Below is a small trained network, with its code and all its weights. Each question gives an input and a class and asks what happens when units are switched off, that is, made to give their printed mean instead of their output.

import numpy as np


def w(rows, s, z=0):
    codes = np.array(rows[::2]) - 128.0
    scale = np.full(codes.shape[1], s)
    scale[-1] = z or s
    return codes * scale


def f(y):
    return y / 2 * (1 + np.tanh(0.7978845608 * (y + 0.044715 * y**3)))


def log_softmax(a):
    a = a - a.max(-1, keepdims=True)
    return a - np.log(np.exp(a).sum(-1, keepdims=True))


def net(x, mask):
    res = np.array(x, float).reshape(1, 5) / 4 @ E
    y = f(res @ A[0][:, :-1].T + A[0][:, -1])
    res = res + np.where(mask, y, B[0][:, -1]) @ B[0][:, :-1]
    return log_softmax(res[-1] @ U[:, :-1].T + U[:, -1])


A, B = {}, {}
E = w([
[179,119,3,217,138,130,110,122,59],'x0',
[127,128,133,128,130,127,136,130,121],'x1',
[129,125,129,126,132,129,134,136,124],'x2',
[81,56,81,113,90,46,245,66,121],'x3',
[61,136,107,196,197,64,133,178,200],'x4',
],0.011)
A[0] = w([
[194,126,70,148,95,163,112,92,32,147],'N1',
[121,172,137,182,225,125,67,224,169,168],'N2',
[95,100,145,90,105,95,175,91,155,156],'N3',
[193,192,193,78,127,225,66,149,115,255],'N4',
[32,148,178,104,186,96,144,161,237,149],'N5',
[123,131,26,255,204,90,135,154,99,117],'N6',
[149,85,118,73,31,132,175,52,85,137],'N7',
[47,83,58,171,134,27,195,105,154,102],'N8',
[91,68,110,106,56,74,197,54,119,222],'N9',
[129,125,221,15,68,166,130,103,132,205],'N10',
[190,146,92,136,99,181,92,108,64,147],'N11',
],0.0076,0.0055)
B[0] = w([
[177,26,48,228,74,138,188,181,103,206],'N1',
[214,218,148,183,199,176,165,94,187,213],'N2',
[101,146,109,80,94,61,125,173,145,168],'N3',
[74,78,207,109,113,226,61,121,82,253],'N4',
[83,102,183,170,132,120,179,234,223,203],'N5',
[152,130,110,75,208,190,57,24,75,207],'N6',
[172,203,91,134,76,36,198,75,54,200],'N7',
[53,1,115,53,182,136,54,90,122,197],'N8',
[77,159,104,90,89,29,147,112,112,213],'N9',
[77,184,204,33,127,121,61,84,54,221],'N10',
[150,63,84,186,83,160,117,161,86,194],'N11',
],0.0072,0.015)
U = w([
[58,56,158,41,170,185,25,41,68,250],'0',
[118,255,152,70,66,63,152,91,83,82],'1',
[133,194,212,202,148,169,175,220,221,149],'2',
[63,32,116,119,131,63,169,222,214,76],'3',
[176,33,111,220,58,217,106,238,95,113],'4',
[173,99,42,188,82,64,238,102,91,12],'5',
[246,205,85,175,223,172,111,62,141,110],'6',
],0.0064,0.0014)

Each question gives the input, the list of numbers given to net, and the class t.
The units are the neurons (one row each of A and B). Each row of codes is followed by its name. A weight is (code - 128) times the scale printed after its matrix; where a second scale follows, it is the last column's (A, B and U).
mask holds one flag per neuron, in row order. A switched-off neuron (its flag False) gives its mean, the last column of its row in B, instead of its output. The means were averaged over made-up inputs and are rounded, as every weight is.
A unit's drop is (log p(t) with every unit on - log p(t) with that unit switched off) / (log p(t) with every unit on - log p(t) with every unit switched off).
The circuit of an input: a set's keep is (log p(t) with only the set's units on - log p(t) with every unit switched off) / (log p(t) with every unit on - log p(t) with every unit switched off). Starting from all 11 units, units are removed one at a time, each time the one whose removal leaves the highest keep (on an exact tie, the one counted first), for as long as the keep stays at least 0.8.
circuit, biggest first: the units of the circuit, biggest drop first
k most important neurons: the k neurons with the biggest drops, biggest first
drop of u: that unit's drop, to one decimal
input [7,-5,1,-2,-1], class 4: 2 most important neurons => [N1; N11]
input [5,5,-4,6,1], class 0: circuit, biggest first => [N8]
input [-1,-8,-4,1,0], class 1: circuit, biggest first => [N4; N8]
input [-4,0,6,2,0], class 1: circuit, biggest first => [N4; N8]
input [0,6,-8,-2,8], class 2: circuit, biggest first => [N5; N2]
input [7,7,8,0,3], class 6: circuit, biggest first => [N4; N6]
input [4,2,1,-8,1], class 6: 2 most important neurons => [N2; N5]
input [1,-8,-5,6,-6], class 5: 2 most important neurons => [N1; N4]
input [-1,3,-2,3,0], class 1: circuit, biggest first => [N1; N4]
input [4,-1,1,0,7], class 6: 2 most important neurons => [N2; N4]
input [5,7,-5,-8,2], class 6: 2 most important neurons => [N2; N6]
input [2,5,4,8,8], class 0: 2 most important neurons => [N6; N8]
input [1,-7,-6,-8,-7], class 4: 3 most important neurons => [N1; N11; N6]
input [6,3,-5,2,8], class 0: 2 most important neurons => [N8; N6]
input [2,8,-6,-3,-6], class 4: circuit, biggest first => [N1]
input [3,-4,-4,6,7], class 0: 2 most important neurons => [N6; N8]
input [7,-7,-3,3,2], class 0: 2 most important neurons => [N6; N8]
input [2,4,-4,-4,7], class 6: 2 most important neurons => [N6; N2]
input [4,-2,8,6,6], class 0: drop of N6 => 0.1
input [-7,6,-5,-4,2], class 2: circuit, biggest first => [N5]
input [-7,-6,-6,0,6], class 2: drop of N2 => 0.2
